Below are the code and all the weights of a small trained network. Each question names an input and a target symbol and asks about switching units off, where a switched-off unit gives its printed mean instead of its output.

import numpy as np


def w(rows, s, z=0):
    codes = np.array(rows[::2]) - 128.0
    scale = np.full(codes.shape[1], s)
    scale[-1] = z or s
    return codes * scale


def norm(h):
    return h / np.sqrt((h * h).mean(-1, keepdims=True) + 1e-5)


def f(y):
    return y / 2 * (1 + np.tanh(0.7978845608 * (y + 0.044715 * y**3)))


def softmax(a):
    e = np.exp(a - a.max(-1, keepdims=True))
    return e / e.sum(-1, keepdims=True)


def log_softmax(a):
    a = a - a.max(-1, keepdims=True)
    return a - np.log(np.exp(a).sum(-1, keepdims=True))


def net(x, mask):
    ids = ['ΘΣβδελτω'.index(c) for c in x.split()]
    T = len(ids)
    res = E[ids] + P[:T]
    u = 0
    for l in range(2):
        r = norm(res)
        for j in range(2):
            rows = slice(2 * j, 2 * j + 2)
            q, k, v = (r @ M[l][rows].T for M in (Q, K, V))
            z = softmax(np.where(np.tri(T) > 0, q @ k.T / 2**0.5, -1e9)) @ v
            o = O[l][rows]
            res = res + np.where(mask[u + j], z, o[:, -1]) @ o[:, :-1]
        u += 2
        y = f(norm(res) @ A[l][:, :-1].T + A[l][:, -1])
        res = res + np.where(mask[u : u + 12], y, B[l][:, -1]) @ B[l][:, :-1]
        u += 12
    return log_softmax(norm(res)[-1] @ U[:, :-1].T + U[:, -1])


Q, K, V, O, A, B = {}, {}, {}, {}, {}, {}
E = w([
[142,165,33,133,130],'Θ',
[230,103,2,145,129],'Σ',
[62,147,154,154,203],'β',
[103,122,94,138,207],'δ',
[196,186,191,97,139],'ε',
[147,137,8,131,120],'λ',
[152,63,134,164,78],'τ',
[175,155,133,186,112],'ω',
],0.0035)
P = w([
[95,135,253,86,57],'0',
[182,133,132,119,163],'1',
[165,131,103,111,165],'2',
[148,126,89,113,167],'3',
[132,122,81,116,170],'4',
[119,117,90,131,174],'5',
[93,110,98,145,178],'6',
[74,111,95,151,183],'7',
[67,127,76,154,184],'8',
],0.0027)
Q[0] = w([
[143,186,255,8,45],'L0H1',
[147,39,137,197,138],'L0H1',
[82,102,130,71,116],'L0H2',
[154,98,56,216,120],'L0H2',
],0.0076)
K[0] = w([
[155,176,174,2,92],'L0H1',
[115,166,117,213,148],'L0H1',
[155,97,80,177,171],'L0H2',
[155,113,175,22,126],'L0H2',
],0.0087)
V[0] = w([
[244,236,113,142,231],'L0H1',
[28,104,61,62,91],'L0H1',
[138,48,74,131,240],'L0H2',
[59,2,126,16,96],'L0H2',
],0.0028)
O[0] = w([
[83,173,75,172,138,251],'L0H1',
[146,134,110,40,100,62],'L0H1',
[201,149,182,152,125,94],'L0H2',
[137,84,123,106,255,86],'L0H2',
],0.0046,0.002)
A[0] = w([
[188,207,182,2,55,71],'L0N1',
[190,124,222,65,79,44],'L0N2',
[157,167,129,140,52,45],'L0N3',
[132,72,145,203,213,115],'L0N4',
[235,148,35,123,162,119],'L0N5',
[67,147,139,239,76,49],'L0N6',
[173,116,177,32,48,144],'L0N7',
[123,216,71,171,49,99],'L0N8',
[53,86,77,99,168,123],'L0N9',
[150,31,43,174,98,179],'L0N10',
[125,37,179,202,132,104],'L0N11',
[211,132,151,20,189,3],'L0N12',
],0.0039,0.0026)
B[0] = w([
[121,172,3,132,160,93],'L0N1',
[135,132,83,135,185,91],'L0N2',
[157,114,138,149,154,98],'L0N3',
[88,163,85,110,75,182],'L0N4',
[49,132,200,120,114,212],'L0N5',
[147,63,45,88,180,155],'L0N6',
[152,122,63,180,167,101],'L0N7',
[136,73,157,162,202,188],'L0N8',
[138,172,137,187,110,167],'L0N9',
[71,195,172,131,176,253],'L0N10',
[83,152,102,111,175,143],'L0N11',
[126,84,97,76,128,85],'L0N12',
],0.0041,0.0029)
Q[1] = w([
[182,24,70,57,99],'L1H1',
[41,130,191,217,127],'L1H1',
[182,2,138,53,7],'L1H2',
[110,211,117,214,213],'L1H2',
],0.0095)
K[1] = w([
[130,240,121,206,179],'L1H1',
[193,68,97,51,25],'L1H1',
[2,30,53,104,64],'L1H2',
[237,186,223,112,162],'L1H2',
],0.0068)
V[1] = w([
[140,215,75,122,101],'L1H1',
[49,118,118,222,93],'L1H1',
[254,129,136,96,96],'L1H2',
[135,124,225,186,124],'L1H2',
],0.0052)
O[1] = w([
[165,173,29,55,97,43],'L1H1',
[94,131,131,186,38,179],'L1H1',
[53,254,144,149,149,2],'L1H2',
[200,186,86,91,95,211],'L1H2',
],0.0049,0.0042)
A[1] = w([
[91,174,190,67,174,22],'L1N1',
[133,34,153,60,124,172],'L1N2',
[160,148,25,23,156,121],'L1N3',
[60,105,156,125,105,141],'L1N4',
[224,95,126,28,251,78],'L1N5',
[146,106,212,151,232,83],'L1N6',
[161,103,76,225,123,198],'L1N7',
[89,43,90,148,143,133],'L1N8',
[217,150,50,99,3,7],'L1N9',
[213,136,174,152,115,92],'L1N10',
[45,221,195,43,95,156],'L1N11',
[137,158,92,114,247,134],'L1N12',
],0.0057,0.0022)
B[1] = w([
[151,72,102,144,43,111],'L1N1',
[150,225,92,106,159,199],'L1N2',
[237,91,158,223,176,146],'L1N3',
[207,103,145,106,130,155],'L1N4',
[63,198,198,173,70,183],'L1N5',
[90,97,24,140,121,200],'L1N6',
[113,175,176,3,126,253],'L1N7',
[178,177,173,146,97,201],'L1N8',
[44,76,72,139,117,154],'L1N9',
[72,112,135,104,149,149],'L1N10',
[236,55,176,152,18,148],'L1N11',
[90,199,170,138,60,152],'L1N12',
],0.0045,0.0035)
U = w([
[199,77,2,149,154,167],'Θ',
[177,152,175,3,175,158],'Σ',
[98,48,151,165,243,254],'β',
[49,80,64,44,85,180],'δ',
[239,202,159,207,177,52],'ε',
[149,154,88,158,73,87],'λ',
[153,27,216,143,41,117],'τ',
[8,221,132,133,166,68],'ω',
],0.0096,0.0023)

Each question gives the input, a string of symbols that net reads in full, and the target symbol t.
The units are the heads (2 rows each of Q, K, V and O) and the neurons (one row each of A and B). Each row of codes is followed by its name. A weight is (code - 128) times the scale printed after its matrix; where a second scale follows, it is the last column's (O, A, B and U).
mask holds one flag per unit, layer by layer, with each layer's heads first. A switched-off unit (its flag False) gives its mean, the last column of its rows in O or B, instead of its output. The means were averaged over made-up inputs and are rounded, as every weight is.
A unit's drop is (log p(t) with every unit on - log p(t) with that unit switched off) / (log p(t) with every unit on - log p(t) with every unit switched off).
The circuit of an input: a set's keep is (log p(t) with only the set's units on - log p(t) with every unit switched off) / (log p(t) with every unit on - log p(t) with every unit switched off). Starting from the 12 units with the biggest drops (on a tie, the unit counted first), units are removed one at a time, each time the one whose removal leaves the highest keep (on an exact tie, the one counted first), for as long as the keep stays at least 0.8.
units of the circuit, in order: the units of the circuit, biggest drop first
k most important neurons: the k neurons with the biggest drops, biggest first
k most important neurons of layer l: the k neurons of layer l with the biggest drops, biggest first
input λ Θ δ β τ δ ε Θ ε, target ε: units of the circuit, in order	[L0H1; L1H1; L1N3]
input ε Θ β τ τ ω λ λ ε, target λ: units of the circuit, in order	[L0H2; L1H1; L0N10; L0N1]
input ω τ τ δ τ τ ε λ, target τ: 2 most important neurons of layer 1	[L1N11; L1N2]
input λ Θ τ ω τ Σ Θ, target ε: units of the circuit, in order	[L0H1; L1H1; L1N3]
input δ δ τ Θ τ Θ τ, target ω: 2 most important neurons of layer 0	[L0N10; L0N5]
input τ τ β, target β: units of the circuit, in order	[L1H1; L0H1; L0H2; L1N6]
input τ δ δ Σ δ, target β: units of the circuit, in order	[L1H2]
input ω δ δ δ, target τ: units of the circuit, in order	[L0H2; L1H2]
input ω ω ω, target τ: 2 most important neurons	[L0N6; L1N7]
input β ω ω, target Σ: units of the circuit, in order	[L1N7; L1N5]
input τ τ Σ τ ε λ, target τ: 3 most important neurons	[L0N10; L1N11; L0N5]
input τ β τ ε, target τ: 3 most important neurons	[L1N11; L1N2; L1N1]
input λ λ τ, target ε: 2 most important neurons	[L1N3; L0N1]
input β δ τ λ ω δ Σ, target Σ: units of the circuit, in order	[L1N7]
input τ ε δ ω Σ Θ τ τ δ, target τ: 2 most important neurons of layer 0	[L0N8; L0N10]
input Σ ω Θ ε, target ω: 2 most important neurons	[L0N8; L1N9]
input λ Σ Σ, target ε: 3 most important neurons	[L1N3; L1N5; L0N1]
input Θ Θ λ Σ Σ τ ω β ω, target Θ: 2 most important neurons of layer 0	[L0N10; L0N5]
input Θ τ δ τ, target Θ: 2 most important neurons	[L0N10; L1N3]
input Θ ε τ Θ β, target τ: 3 most important neurons	[L1N11; L0N4; L0N1]
input λ β λ ω δ λ, target ε: 2 most important neurons	[L1N3; L0N4]
input Θ Σ λ Σ Σ δ ω ω β, target Θ: 2 most important neurons	[L0N5; L1N3]
input β τ λ λ ω δ τ, target Σ: 2 most important neurons	[L0N10; L0N5]
